Below are the code and all the weights of a small trained network. Each question names an input and a class and asks about switching units off, where a switched-off unit gives its printed mean instead of its output.

import numpy as np


def w(rows, s, z=0):
    codes = np.array(rows[::2]) - 128.0
    scale = np.full(codes.shape[1], s)
    scale[-1] = z or s
    return codes * scale


def norm(h):
    return h / np.sqrt((h * h).mean(-1, keepdims=True) + 1e-5)


def f(y):
    return np.maximum(y, 0)


def log_softmax(a):
    a = a - a.max(-1, keepdims=True)
    return a - np.log(np.exp(a).sum(-1, keepdims=True))


def net(x, mask):
    res = np.array(x, float).reshape(1, 4) / 4 @ E
    u = 0
    for l in range(2):
        y = f(norm(res) @ A[l][:, :-1].T + A[l][:, -1])
        res = res + np.where(mask[u : u + 10], y, B[l][:, -1]) @ B[l][:, :-1]
        u += 10
    return log_softmax(norm(res)[-1] @ U[:, :-1].T + U[:, -1])


A, B = {}, {}
E = w([
[139,132,114,79,137,152,139,185,130,209,76],'x0',
[138,205,104,134,67,82,62,165,131,105,190],'x1',
[128,146,112,92,225,103,87,207,121,147,197],'x2',
[102,49,117,198,108,143,200,156,155,3,180],'x3',
],0.00062)
A[0] = w([
[137,241,127,124,75,33,20,108,125,126,223,20],'0.n0',
[230,212,125,37,174,47,41,139,50,223,88,99],'0.n1',
[106,138,75,111,205,94,101,229,125,152,190,26],'0.n2',
[203,174,112,89,38,142,116,131,78,218,22,11],'0.n3',
[77,91,184,79,206,143,152,28,142,197,82,17],'0.n4',
[96,223,116,136,81,66,35,132,109,120,226,8],'0.n5',
[94,103,172,41,194,190,174,137,142,190,51,96],'0.n6',
[138,127,156,91,197,122,115,54,129,169,93,8],'0.n7',
[136,141,67,101,212,94,102,252,135,143,174,32],'0.n8',
[162,153,160,76,137,153,129,78,84,234,11,69],'0.n9',
],0.0012,0.0013)
B[0] = w([
[202,174,6,163,101,91,81,95,181,80,148,182],'0.n0',
[120,67,150,174,119,169,185,104,124,61,141,249],'0.n1',
[128,204,209,39,140,195,187,199,76,134,170,164],'0.n2',
[20,121,172,61,76,126,134,171,212,128,139,184],'0.n3',
[218,100,141,183,179,104,96,150,27,153,101,176],'0.n4',
[236,185,4,184,131,49,60,64,172,93,157,167],'0.n5',
[156,165,43,162,122,89,82,96,133,124,122,204],'0.n6',
[177,99,138,160,154,88,71,179,58,166,82,152],'0.n7',
[126,202,212,43,164,199,198,191,79,135,179,171],'0.n8',
[102,117,122,99,178,61,73,118,148,196,74,218],'0.n9',
],0.0018,0.002)
A[1] = w([
[118,192,175,65,169,140,134,190,104,131,213,54],'1.n0',
[128,187,160,52,147,146,128,202,105,135,200,25],'1.n1',
[22,135,187,64,81,139,126,117,130,167,83,29],'1.n2',
[42,47,192,181,58,172,201,107,121,57,157,5],'1.n3',
[63,157,175,107,137,89,157,147,194,57,220,49],'1.n4',
[137,158,120,62,181,171,178,237,152,122,198,68],'1.n5',
[42,142,158,65,70,119,115,110,203,165,76,31],'1.n6',
[41,122,120,78,77,109,103,107,196,167,74,41],'1.n7',
[103,160,165,4,188,141,124,146,95,222,108,95],'1.n8',
[125,37,108,196,141,139,205,127,81,70,118,102],'1.n9',
],0.0021,0.0018)
B[1] = w([
[200,214,194,68,152,223,234,196,65,22,102,199],'1.n0',
[201,170,221,82,196,239,249,191,55,17,121,189],'1.n1',
[46,166,114,41,77,85,86,236,191,163,87,165],'1.n2',
[19,21,253,198,78,189,183,46,140,53,238,210],'1.n3',
[185,159,156,95,129,134,118,119,85,184,28,165],'1.n4',
[104,132,64,44,187,106,100,167,76,180,203,215],'1.n5',
[27,158,173,27,66,80,87,252,199,195,53,179],'1.n6',
[55,199,175,39,85,68,74,239,194,173,99,182],'1.n7',
[147,110,177,196,90,90,100,86,97,81,148,251],'1.n8',
[92,149,106,127,88,174,155,127,190,141,129,223],'1.n9',
],0.0028,0.002)
U = w([
[175,14,5,218,206,248,246,37,227,250,5,23],'0',
[3,3,253,253,3,253,253,3,253,6,252,242],'1',
[4,187,246,3,3,5,5,253,252,253,4,168],'2',
[252,253,248,3,252,247,249,253,3,6,242,220],'3',
[25,12,5,33,240,209,205,214,149,247,249,2],'4',
[252,5,250,250,252,4,9,5,3,252,7,123],'5',
[253,252,3,252,6,9,3,10,246,6,252,187],'6',
],0.0035,0.0034)

Each question gives the input, the list of numbers given to net, and the class t.
The units are the neurons (one row each of A and B). Each row of codes is followed by its name. A weight is (code - 128) times the scale printed after its matrix; where a second scale follows, it is the last column's (A, B and U).
mask holds one flag per neuron, layer by layer. A switched-off neuron (its flag False) gives its mean, the last column of its row in B, instead of its output. The means were averaged over made-up inputs and are rounded, as every weight is.
A unit's drop is (log p(t) with every unit on - log p(t) with that unit switched off) / (log p(t) with every unit on - log p(t) with every unit switched off).
unit that matters most: the unit with the biggest drop
k most important neurons: the k neurons with the biggest drops, biggest first
top k neurons in layer l: the k neurons of layer l with the biggest drops, biggest first
drop of u: that unit's drop, to one decimal
input [-4,1,3,-2], class 6: top 2 neurons in layer 0 -> 0.n5; 0.n0
input [3,-6,1,-4], class 5: unit that matters most -> 0.n4
input [0,6,-3,-4], class 6: 2 most important neurons -> 0.n0; 0.n5
input [6,7,-1,0], class 6: 4 most important neurons -> 0.n0; 0.n5; 1.n0; 0.n1
input [5,-8,-7,3], class 0: top 2 neurons in layer 1 -> 1.n8; 1.n3
input [5,7,-1,3], class 6: top 2 neurons in layer 0 -> 0.n5; 0.n0
input [2,7,-5,4], class 6: 2 most important neurons -> 0.n1; 1.n3
input [4,-5,5,-4], class 5: top 2 neurons in layer 0 -> 0.n9; 0.n6
input [0,7,-6,-2], class 6: 2 most important neurons -> 0.n0; 0.n5
input [-1,5,2,-4], class 6: top 2 neurons in layer 0 -> 0.n0; 0.n5
input [2,0,0,-2], class 2: drop of 0.n3 -> 0.4
input [4,-8,1,-6], class 5: drop of 0.n4 -> 0.4
input [-1,-7,-4,-5], class 5: drop of 0.n4 -> 1.3
input [-2,3,-6,-2], class 2: unit that matters most -> 0.n1
input [3,-8,-8,-2], class 2: drop of 0.n3 -> 0.2
